Here is a tiny trained network, its code and every weight. The questions are about switching its units off for an input and a class, where a switched-off unit gives its printed mean instead of its output.

import numpy as np


def w(rows, s, z=0):
    codes = np.array(rows[::2]) - 128.0
    scale = np.full(codes.shape[1], s)
    scale[-1] = z or s
    return codes * scale


def f(y):
    return np.maximum(y, 0)


def log_softmax(a):
    a = a - a.max(-1, keepdims=True)
    return a - np.log(np.exp(a).sum(-1, keepdims=True))


def net(x, mask):
    res = np.array(x, float).reshape(1, 8) / 4 @ E
    y = f(res @ A[0][:, :-1].T + A[0][:, -1])
    res = res + np.where(mask, y, B[0][:, -1]) @ B[0][:, :-1]
    return log_softmax(res[-1] @ U[:, :-1].T + U[:, -1])


A, B = {}, {}
E = w([
[125,130,130,126,135,126,125,130,135,123,126,129],'x0',
[127,130,130,132,118,124,129,129,125,125,128,132],'x1',
[186,205,139,97,171,127,159,3,168,96,240,200],'x2',
[27,21,58,36,143,97,250,114,75,156,180,216],'x3',
[123,129,130,126,126,122,121,127,129,125,130,123],'x4',
[123,127,130,134,123,126,128,124,128,131,129,131],'x5',
[125,133,126,132,124,127,128,131,133,128,125,133],'x6',
[155,70,192,64,2,131,180,218,243,11,194,88],'x7',
],0.012)
A[0] = w([
[103,71,145,154,138,143,123,203,90,138,47,93,192],'N0',
[120,134,134,147,106,131,149,136,142,112,96,125,43],'N1',
[54,125,55,128,190,117,156,55,26,208,121,175,129],'N2',
[122,94,107,116,111,164,103,214,139,121,127,86,88],'N3',
[204,177,210,153,63,136,94,172,240,66,131,49,125],'N4',
[194,215,134,101,155,141,157,28,173,113,236,183,148],'N5',
[151,245,133,207,140,121,44,118,98,179,80,92,177],'N6',
[152,162,107,144,145,155,146,124,115,99,99,176,4],'N7',
[157,189,93,123,193,122,182,15,99,173,204,221,93],'N8',
[128,129,161,115,130,94,101,115,163,108,144,112,59],'N9',
[134,94,141,122,114,155,142,142,133,110,136,150,50],'N10',
[110,83,130,163,73,142,91,254,163,147,59,18,171],'N11',
[110,42,110,102,66,146,182,148,128,86,167,157,69],'N12',
[173,237,120,229,209,135,14,76,59,189,60,127,206],'N13',
[63,98,73,138,200,121,148,88,25,196,100,176,119],'N14',
[146,191,129,187,153,100,108,111,78,154,77,118,117],'N15',
[81,75,150,143,103,115,117,201,98,172,53,81,199],'N16',
[108,114,85,110,173,152,134,84,55,200,142,173,137],'N17',
[82,16,132,47,79,105,215,179,168,100,208,143,43],'N18',
[201,174,164,145,66,129,83,131,199,69,136,60,146],'N19',
[147,158,163,136,94,160,96,192,191,100,121,63,136],'N20',
[104,42,112,160,107,147,117,201,94,151,39,78,201],'N21',
[125,108,142,187,92,150,48,212,152,130,45,48,153],'N22',
],0.0092,0.014)
B[0] = w([
[49,131,106,110,91,114,133,131,115,152,27,111,192],'N0',
[111,175,145,107,129,125,114,146,158,128,100,123,130],'N1',
[105,151,128,174,107,63,79,143,90,147,110,198,213],'N2',
[126,99,127,123,123,126,137,112,125,98,77,147,155],'N3',
[139,124,148,201,101,101,58,186,82,96,165,161,214],'N4',
[177,131,247,141,171,124,132,102,176,55,189,166,216],'N5',
[163,122,126,80,152,184,186,105,169,117,144,82,217],'N6',
[107,103,100,105,148,129,133,93,119,169,135,141,129],'N7',
[116,96,185,132,126,52,136,75,142,75,130,207,207],'N8',
[130,95,89,126,120,109,126,136,118,135,138,139,134],'N9',
[131,144,111,141,142,147,146,152,109,136,121,117,132],'N10',
[83,138,172,151,97,106,120,100,130,48,40,150,213],'N11',
[142,148,121,108,167,161,164,97,162,134,131,80,162],'N12',
[149,106,107,42,160,220,213,75,197,129,126,59,252],'N13',
[108,122,97,164,109,76,64,193,93,164,110,153,202],'N14',
[125,150,136,109,125,145,152,116,117,136,128,107,174],'N15',
[55,136,78,98,90,113,123,126,79,161,25,105,198],'N16',
[99,135,140,143,123,84,118,104,106,124,114,184,187],'N17',
[154,140,116,63,162,215,207,75,194,128,127,57,185],'N18',
[149,126,145,177,135,119,84,172,107,130,172,143,200],'N19',
[117,109,165,139,103,116,118,148,116,46,101,149,183],'N20',
[29,121,94,107,99,119,144,114,97,155,9,116,204],'N21',
[87,129,156,136,115,107,121,104,136,66,58,149,205],'N22',
],0.013,0.034)
U = w([
[109,126,86,58,124,200,199,101,150,135,80,10,169],'0',
[101,126,153,174,113,61,78,124,98,82,104,195,134],'1',
[177,127,146,68,181,179,205,78,206,125,208,93,208],'2',
[198,132,160,217,141,122,29,202,128,110,240,137,55],'3',
[93,127,46,154,100,74,82,164,44,236,106,152,3],'4',
],0.011,0.004)

Each question gives the input, the list of numbers given to net, and the class t.
The units are the neurons (one row each of A and B). Each row of codes is followed by its name. A weight is (code - 128) times the scale printed after its matrix; where a second scale follows, it is the last column's (A, B and U).
mask holds one flag per neuron, in row order. A switched-off neuron (its flag False) gives its mean, the last column of its row in B, instead of its output. The means were averaged over made-up inputs and are rounded, as every weight is.
A unit's drop is (log p(t) with every unit on - log p(t) with that unit switched off) / (log p(t) with every unit on - log p(t) with every unit switched off).
most important unit: the unit with the biggest drop
k most important neurons: the k neurons with the biggest drops, biggest first
drop when u is switched off: that unit's drop, to one decimal
input [1,6,-5,-2,2,1,-8,-7], class 0: most important neuron -> N13
input [-6,2,-4,8,2,7,-7,1], class 0: 2 most important neurons -> N18, N12
input [-8,-7,0,-6,8,0,-8,0], class 0: 4 most important neurons -> N13, N6, N2, N5
input [-5,2,-2,0,-5,-1,-6,-8], class 0: 3 most important neurons -> N13, N6, N4
input [-8,-4,3,0,2,2,-2,8], class 3: 2 most important neurons -> N13, N4
input [5,-5,0,5,6,5,8,-8], class 4: 3 most important neurons -> N14, N5, N11
input [8,-6,5,-7,5,-1,-4,0], class 2: 2 most important neurons -> N13, N6
input [0,-8,-7,0,-5,4,6,-4], class 0: 2 most important neurons -> N13, N4
input [7,8,-1,1,8,6,1,-5], class 4: 2 most important neurons -> N2, N14
input [-1,6,-1,-1,6,-7,3,0], class 0: 2 most important neurons -> N2, N8
input [7,-8,1,-7,5,-1,-1,-3], class 2: 2 most important neurons -> N21, N16
input [-4,-7,0,4,-8,3,1,-3], class 4: 2 most important neurons -> N5, N11
input [8,3,7,0,3,-7,7,4], class 3: drop when N13 is switched off -> 0.4
input [5,-7,4,2,2,-4,3,8], class 2: most important unit -> N18
input [5,8,2,-1,7,-5,-4,-6], class 2: drop when N13 is switched off -> 0.3
input [0,7,-1,2,-6,-7,2,-3], class 4: drop when N6 is switched off -> 0.0
